Below is a small trained network, with its code and all its weights. Each question gives an input and a target symbol and asks what happens when units are switched off, that is, made to give their printed mean instead of their output.

import numpy as np


def w(rows, s, z=0):
    codes = np.array(rows[::2]) - 128.0
    scale = np.full(codes.shape[1], s)
    scale[-1] = z or s
    return codes * scale


def norm(h):
    return h / np.sqrt((h * h).mean(-1, keepdims=True) + 1e-5)


def f(y):
    return y / 2 * (1 + np.tanh(0.7978845608 * (y + 0.044715 * y**3)))


def softmax(a):
    e = np.exp(a - a.max(-1, keepdims=True))
    return e / e.sum(-1, keepdims=True)


def log_softmax(a):
    a = a - a.max(-1, keepdims=True)
    return a - np.log(np.exp(a).sum(-1, keepdims=True))


def net(x, mask):
    ids = ['ΣΦΩβεζημξ'.index(c) for c in x.split()]
    T = len(ids)
    res = E[ids] + P[:T]
    u = 0
    for l in range(2):
        q, k, v = (norm(res) @ M[l].T for M in (Q, K, V))
        z = softmax(np.where(np.tri(T) > 0, q @ k.T / 4**0.5, -1e9)) @ v
        res = res + np.where(mask[u], z, O[l][:, -1]) @ O[l][:, :-1]
        u += 1
        y = f(norm(res) @ A[l][:, :-1].T + A[l][:, -1])
        res = res + np.where(mask[u : u + 8], y, B[l][:, -1]) @ B[l][:, :-1]
        u += 8
    return log_softmax(norm(res)[-1] @ U[:, :-1].T + U[:, -1])


Q, K, V, O, A, B = {}, {}, {}, {}, {}, {}
E = w([
[140,145,144,82],'Σ',
[101,93,117,97],'Φ',
[127,120,3,182],'Ω',
[133,217,131,142],'β',
[125,114,63,165],'ε',
[175,97,118,104],'ζ',
[100,149,154,136],'η',
[142,143,141,75],'μ',
[135,112,196,75],'ξ',
],0.02)
P = w([
[130,166,227,2],'0',
[137,162,193,25],'1',
[128,159,173,50],'2',
[130,163,158,63],'3',
[135,156,139,76],'4',
[145,148,136,102],'5',
[138,136,118,116],'6',
[137,130,105,136],'7',
[142,123,88,155],'8',
[141,116,84,174],'9',
[137,103,71,188],'10',
[157,93,76,165],'11',
],0.0049)
Q[0] = w([
[70,141,176,191],'L0H1',
[75,222,117,111],'L0H1',
[5,180,116,239],'L0H1',
[153,109,176,114],'L0H1',
],0.019)
K[0] = w([
[112,185,160,110],'L0H1',
[120,193,68,69],'L0H1',
[103,255,186,174],'L0H1',
[129,93,126,88],'L0H1',
],0.021)
V[0] = w([
[116,3,157,99],'L0H1',
[110,133,137,127],'L0H1',
[46,112,134,118],'L0H1',
[254,179,125,150],'L0H1',
],0.0047)
O[0] = w([
[166,140,87,34,38],'L0H1',
[102,129,128,140,111],'L0H1',
[36,156,117,129,54],'L0H1',
[255,78,159,160,248],'L0H1',
],0.0067,0.0013)
A[0] = w([
[125,199,199,179,111],'L0N1',
[107,108,250,103,170],'L0N2',
[81,63,156,73,80],'L0N3',
[116,155,97,174,105],'L0N4',
[141,251,90,125,185],'L0N5',
[179,185,185,121,155],'L0N6',
[127,125,136,130,3],'L0N7',
[126,61,135,112,13],'L0N8',
],0.015,0.0032)
B[0] = w([
[115,176,239,129,214],'L0N1',
[122,136,5,123,226],'L0N2',
[82,82,141,103,194],'L0N3',
[150,134,81,98,199],'L0N4',
[82,93,141,62,240],'L0N5',
[132,151,162,51,253],'L0N6',
[135,130,130,156,101],'L0N7',
[136,89,137,143,133],'L0N8',
],0.025,0.0052)
Q[1] = w([
[76,227,95,78],'L1H1',
[121,193,137,132],'L1H1',
[101,77,134,156],'L1H1',
[143,91,49,7],'L1H1',
],0.021)
K[1] = w([
[96,240,182,223],'L1H1',
[121,188,137,137],'L1H1',
[113,107,76,100],'L1H1',
[146,76,248,243],'L1H1',
],0.016)
V[1] = w([
[129,114,166,189],'L1H1',
[46,7,154,119],'L1H1',
[188,108,152,144],'L1H1',
[248,68,142,64],'L1H1',
],0.015)
O[1] = w([
[95,114,105,70,2],'L1H1',
[35,61,209,187,196],'L1H1',
[143,75,105,70,77],'L1H1',
[177,9,137,109,237],'L1H1',
],0.015,0.006)
A[1] = w([
[70,117,172,44,181],'L1N1',
[108,104,252,154,243],'L1N2',
[75,241,185,71,133],'L1N3',
[216,138,237,94,229],'L1N4',
[98,232,209,115,27],'L1N5',
[211,179,136,116,119],'L1N6',
[55,105,164,121,4],'L1N7',
[137,100,118,63,123],'L1N8',
],0.017,0.002)
B[1] = w([
[75,131,157,238,235],'L1N1',
[49,35,145,196,217],'L1N2',
[246,199,175,109,254],'L1N3',
[151,61,106,68,211],'L1N4',
[97,76,3,73,213],'L1N5',
[140,105,140,192,163],'L1N6',
[103,207,93,143,179],'L1N7',
[152,97,188,135,193],'L1N8',
],0.024,0.0097)
U = w([
[180,156,187,175,62],'Σ',
[28,116,138,179,199],'Φ',
[119,112,47,146,51],'Ω',
[80,131,173,57,166],'β',
[195,114,116,247,75],'ε',
[178,34,137,92,145],'ζ',
[139,216,83,88,203],'η',
[178,141,200,191,70],'μ',
[54,98,46,51,1],'ξ',
],0.011,0.0043)

Each question gives the input, a string of symbols that net reads in full, and the target symbol t.
The units are the heads (4 rows each of Q, K, V and O) and the neurons (one row each of A and B). Each row of codes is followed by its name. A weight is (code - 128) times the scale printed after its matrix; where a second scale follows, it is the last column's (O, A, B and U).
mask holds one flag per unit, layer by layer, with each layer's heads first. A switched-off unit (its flag False) gives its mean, the last column of its rows in O or B, instead of its output. The means were averaged over made-up inputs and are rounded, as every weight is.
A unit's drop is (log p(t) with every unit on - log p(t) with that unit switched off) / (log p(t) with every unit on - log p(t) with every unit switched off).
The circuit of an input: a set's keep is (log p(t) with only the set's units on - log p(t) with every unit switched off) / (log p(t) with every unit on - log p(t) with every unit switched off). Starting from the 12 units with the biggest drops (on a tie, the unit counted first), units are removed one at a time, each time the one whose removal leaves the highest keep (on an exact tie, the one counted first), for as long as the keep stays at least 0.8.
units of the circuit, in order: the units of the circuit, biggest drop first
unit that matters most: the unit with the biggest drop
k most important neurons: the k neurons with the biggest drops, biggest first
k most important neurons of layer l: the k neurons of layer l with the biggest drops, biggest first
drop of u: that unit's drop, to one decimal
input ε ε μ Φ η ε η β ε μ, target Φ: units of the circuit, in order => L1N1
input ξ η μ, target η: units of the circuit, in order => L1H1, L0N2
input Σ ξ μ Σ ε ε Ω ξ Ω ε, target ε: 4 most important neurons => L0N2, L1N5, L0N3, L1N4
input Ω Φ ε η Ω, target η: 2 most important neurons of layer 0 => L0N1, L0N2
input ζ ζ ε ζ η ξ, target η: units of the circuit, in order => L1H1, L0N1, L0N2
input Σ ε β β Ω μ, target μ: 2 most important neurons of layer 1 => L1N1, L1N8
input β ζ Φ η ε η ξ Ω β, target η: 2 most important neurons => L0N1, L1N3
input Φ Σ β μ Σ ξ ε, target ε: 3 most important neurons => L0N1, L0N4, L1N5
input ε ε β ε Σ η ε ε ε μ Σ, target η: 3 most important neurons => L0N5, L0N2, L0N1
input ζ ε ξ β ε ε μ Φ ε ε μ, target Φ: 3 most important neurons of layer 0 => L0N1, L0N5, L0N4
input Ω ε β ζ ε ξ, target ξ: 4 most important neurons of layer 1 => L1N3, L1N2, L1N4, L1N6
input Φ ζ Φ Σ, target Φ: 2 most important neurons of layer 0 => L0N3, L0N1
input ε Φ β β ξ, target Φ: 4 most important neurons => L1N3, L0N3, L0N5, L1N5
input ζ ξ Σ μ ε β Σ, target μ: 3 most important neurons of layer 0 => L0N1, L0N5, L0N2
input Φ η ξ, target η: unit that matters most => L1H1
input ε ξ ζ Ω ε Φ ε Σ ζ Ω, target ζ: 2 most important neurons of layer 0 => L0N2, L0N5
input η ε η Φ Σ ζ ξ μ Φ ζ η, target η: 2 most important neurons => L0N1, L1N3
input Φ Σ η Φ ζ ζ ε ε β, target β: 2 most important neurons => L0N5, L0N1
input β ξ η Σ ε ε η ε ε η β, target η: 2 most important neurons => L1N3, L0N1
input Φ ζ Φ η ε ζ Φ ξ Φ β ζ, target Φ: unit that matters most => L0N6
input β β Σ ε ξ ξ, target ξ: 3 most important neurons of layer 0 => L0N2, L0N1, L0N3
input ξ ξ ε Σ, target Σ: drop of L1H1 => 0.1
input ε ε μ Φ ξ, target Φ: drop of L0N3 => 0.6
input Φ ε μ ε, target Φ: drop of L1N7 => 0.0
